Below is a small trained network, with its code and all its weights. Each question gives an input and a class and asks what happens when units are switched off, that is, made to give their printed mean instead of their output.

import numpy as np


def w(rows, s, z=0):
    codes = np.array(rows[::2]) - 128.0
    scale = np.full(codes.shape[1], s)
    scale[-1] = z or s
    return codes * scale


def f(y):
    return y / 2 * (1 + np.tanh(0.7978845608 * (y + 0.044715 * y**3)))


def log_softmax(a):
    a = a - a.max(-1, keepdims=True)
    return a - np.log(np.exp(a).sum(-1, keepdims=True))


def net(x, mask):
    res = np.array(x, float).reshape(1, 4) / 4 @ E
    y = f(res @ A[0][:, :-1].T + A[0][:, -1])
    res = res + np.where(mask, y, B[0][:, -1]) @ B[0][:, :-1]
    return log_softmax(res[-1] @ U[:, :-1].T + U[:, -1])


A, B = {}, {}
E = w([
[143,25,150,47,128,123,111],'x0',
[121,127,116,125,125,125,121],'x1',
[36,140,222,132,77,117,81],'x2',
[104,144,131,57,108,66,247],'x3',
],0.015)
A[0] = w([
[163,151,89,140,170,106,147,200],'n1',
[196,64,65,115,153,115,170,166],'n2',
[104,139,112,90,74,43,219,167],'n3',
[73,177,111,158,82,138,188,165],'n4',
[169,140,126,169,153,139,109,211],'n5',
[141,154,91,83,130,98,190,96],'n6',
[114,118,119,138,141,118,109,109],'n7',
[127,8,137,90,118,140,124,160],'n8',
[154,18,152,71,108,136,113,163],'n9',
[95,156,137,92,142,82,177,137],'n10',
[195,135,54,107,165,155,150,253],'n11',
[98,179,152,140,93,153,103,211],'n12',
[123,139,145,82,111,86,138,91],'n13',
[166,142,127,116,135,125,153,123],'n14',
[124,136,146,147,117,137,124,103],'n15',
],0.018,0.011)
B[0] = w([
[172,160,125,177,125,251,164,198],'n1',
[178,91,104,75,160,199,138,237],'n2',
[122,146,215,110,160,101,226,237],'n3',
[119,173,172,172,171,107,140,197],'n4',
[123,165,59,155,138,153,96,201],'n5',
[160,148,182,84,96,158,165,192],'n6',
[120,102,134,119,103,163,112,135],'n7',
[115,13,134,83,129,104,93,233],'n8',
[117,14,131,57,127,121,74,242],'n9',
[138,130,186,92,187,76,142,189],'n10',
[239,113,107,154,149,197,177,253],'n11',
[81,180,98,141,44,92,115,207],'n12',
[106,105,141,72,135,87,167,161],'n13',
[168,81,163,131,125,179,162,155],'n14',
[121,131,131,96,109,135,133,141],'n15',
],0.013,0.024)
U = w([
[183,169,14,190,144,197,122,205],'0',
[51,204,88,151,73,111,65,240],'1',
[174,65,37,104,210,198,50,193],'2',
[87,71,139,116,57,100,1,129],'3',
[187,190,162,136,184,191,178,98],'4',
[75,182,162,148,153,49,171,104],'5',
[173,69,123,43,148,166,189,19],'6',
[59,84,166,61,166,44,126,3],'7',
],0.01,0.0035)

Each question gives the input, the list of numbers given to net, and the class t.
The units are the neurons (one row each of A and B). Each row of codes is followed by its name. A weight is (code - 128) times the scale printed after its matrix; where a second scale follows, it is the last column's (A, B and U).
mask holds one flag per neuron, in row order. A switched-off neuron (its flag False) gives its mean, the last column of its row in B, instead of its output. The means were averaged over made-up inputs and are rounded, as every weight is.
A unit's drop is (log p(t) with every unit on - log p(t) with that unit switched off) / (log p(t) with every unit on - log p(t) with every unit switched off).
The circuit of an input: a set's keep is (log p(t) with only the set's units on - log p(t) with every unit switched off) / (log p(t) with every unit on - log p(t) with every unit switched off). Starting from the 12 units with the biggest drops (on a tie, the unit counted first), units are removed one at a time, each time the one whose removal leaves the highest keep (on an exact tie, the one counted first), for as long as the keep stays at least 0.8.
units of the circuit, in order: the units of the circuit, biggest drop first
unit that matters most: the unit with the biggest drop
k most important neurons: the k neurons with the biggest drops, biggest first
drop of u: that unit's drop, to one decimal
input [0,5,-2,7], class 4: units of the circuit, in order	n9, n8
input [2,-1,-8,0], class 2: units of the circuit, in order	n3
input [7,2,1,4], class 7: units of the circuit, in order	n11, n1
input [-7,-6,1,-3], class 1: units of the circuit, in order	n11, n12
input [0,4,-6,-6], class 0: 2 most important neurons	n9, n8
input [0,0,7,3], class 5: 2 most important neurons	n9, n8
input [-6,6,1,-7], class 1: 3 most important neurons	n11, n12, n2
input [-3,0,1,-2], class 1: 2 most important neurons	n11, n2
input [0,4,4,1], class 5: 2 most important neurons	n9, n8
input [-7,2,5,-7], class 1: drop of n15	0.0
input [-4,1,3,0], class 1: drop of n3	0.1
input [1,2,5,0], class 3: drop of n3	0.2
input [-7,-5,7,1], class 5: drop of n4	0.2
input [6,0,0,-3], class 2: unit that matters most	n12
